Below are the code and all the weights of a small trained network. Each question names an input and a class and asks about switching units off, where a switched-off unit gives its printed mean instead of its output.

import numpy as np


def w(rows, s, z=0):
    codes = np.array(rows[::2]) - 128.0
    scale = np.full(codes.shape[1], s)
    scale[-1] = z or s
    return codes * scale


def f(y):
    return np.maximum(y, 0)


def log_softmax(a):
    a = a - a.max(-1, keepdims=True)
    return a - np.log(np.exp(a).sum(-1, keepdims=True))


def net(x, mask):
    res = np.array(x, float).reshape(1, 6) / 4 @ E
    y = f(res @ A[0][:, :-1].T + A[0][:, -1])
    res = res + np.where(mask, y, B[0][:, -1]) @ B[0][:, :-1]
    return log_softmax(res[-1] @ U[:, :-1].T + U[:, -1])


A, B = {}, {}
E = w([
[75,166,133,60,104,87,244,110],'x0',
[147,175,183,122,124,198,194,197],'x1',
[177,217,133,105,152,103,112,121],'x2',
[115,125,158,115,144,113,103,141],'x3',
[159,118,102,128,98,151,150,111],'x4',
[155,246,119,141,92,107,117,79],'x5',
],0.012)
A[0] = w([
[164,127,128,215,128,204,23,167,5],'N1',
[151,172,217,150,130,213,164,215,153],'N2',
[149,46,64,120,98,184,191,144,128],'N3',
[76,219,141,150,59,124,99,93,73],'N4',
[80,91,135,254,83,133,130,151,111],'N5',
[56,85,144,149,84,153,99,135,158],'N6',
[148,210,112,101,39,134,81,116,96],'N7',
],0.0098,0.003)
B[0] = w([
[137,162,146,129,90,43,255,129,249],'N1',
[200,125,55,136,100,136,117,143,235],'N2',
[89,142,181,152,155,146,103,157,209],'N3',
[125,86,51,119,168,99,114,157,185],'N4',
[152,177,164,106,110,131,181,60,194],'N5',
[167,194,103,201,175,123,48,100,194],'N6',
[96,203,168,133,171,173,185,233,191],'N7',
],0.0089,0.012)
U = w([
[104,72,168,92,83,23,222,119,6],'0',
[124,103,74,193,208,126,91,150,123],'1',
[155,157,138,154,199,165,92,66,144],'2',
[155,63,1,169,79,110,71,131,123],'3',
[184,134,141,87,162,167,85,43,236],'4',
[123,170,191,99,65,128,62,86,160],'5',
],0.006,0.0026)

Each question gives the input, the list of numbers given to net, and the class t.
The units are the neurons (one row each of A and B). Each row of codes is followed by its name. A weight is (code - 128) times the scale printed after its matrix; where a second scale follows, it is the last column's (A, B and U).
mask holds one flag per neuron, in row order. A switched-off neuron (its flag False) gives its mean, the last column of its row in B, instead of its output. The means were averaged over made-up inputs and are rounded, as every weight is.
A unit's drop is (log p(t) with every unit on - log p(t) with that unit switched off) / (log p(t) with every unit on - log p(t) with every unit switched off).
The circuit of an input: a set's keep is (log p(t) with only the set's units on - log p(t) with every unit switched off) / (log p(t) with every unit on - log p(t) with every unit switched off). Starting from all 7 units, units are removed one at a time, each time the one whose removal leaves the highest keep (on an exact tie, the one counted first), for as long as the keep stays at least 0.8.
circuit, biggest first: the units of the circuit, biggest drop first
most important unit: the unit with the biggest drop
k most important neurons: the k neurons with the biggest drops, biggest first
input [-8,-6,6,-2,-5,3], class 0: most important unit	N1
input [1,8,1,8,-5,8], class 1: circuit, biggest first	N4, N7, N2
input [5,-2,-5,6,3,-4], class 4: circuit, biggest first	N1, N6
input [-3,-5,-7,2,1,-2], class 2: 2 most important neurons	N6, N5
input [-2,8,5,-8,3,1], class 3: 2 most important neurons	N2, N5
input [-8,8,3,5,-3,2], class 0: 2 most important neurons	N1, N6
input [3,2,-4,4,-4,7], class 1: circuit, biggest first	N1, N4
input [2,0,-3,0,-5,5], class 1: 3 most important neurons	N1, N4, N5
input [7,8,-1,1,-5,-5], class 3: circuit, biggest first	N2, N1
input [6,-8,-6,8,-7,5], class 3: circuit, biggest first	N1, N4
input [0,5,-2,2,0,8], class 1: 2 most important neurons	N7, N4
input [0,5,-1,-4,-4,7], class 1: 2 most important neurons	N7, N4
input [-2,2,-7,-4,-2,-5], class 2: 4 most important neurons	N5, N6, N3, N4
input [-6,7,3,-4,7,1], class 3: circuit, biggest first	N2
input [-2,-7,-7,-4,-6,-5], class 2: 2 most important neurons	N5, N6
input [4,-8,-3,8,-3,5], class 3: circuit, biggest first	N1, N4
input [0,3,1,-4,-2,7], class 1: circuit, biggest first	N4, N7
input [-4,-2,8,-5,1,8], class 1: circuit, biggest first	N4, N7
input [7,6,-8,-1,-1,-2], class 2: circuit, biggest first	N1, N6
input [3,7,-2,-1,-2,5], class 3: circuit, biggest first	N2, N4
input [3,-4,-3,6,-5,-8], class 1: circuit, biggest first	N6
input [-6,-6,6,0,-4,0], class 0: circuit, biggest first	N1, N6
input [-7,-6,3,-3,-2,-2], class 0: 2 most important neurons	N1, N2
input [1,-4,-8,6,-3,3], class 2: 2 most important neurons	N6, N1
input [-7,-4,-7,-5,2,-3], class 0: 2 most important neurons	N1, N5
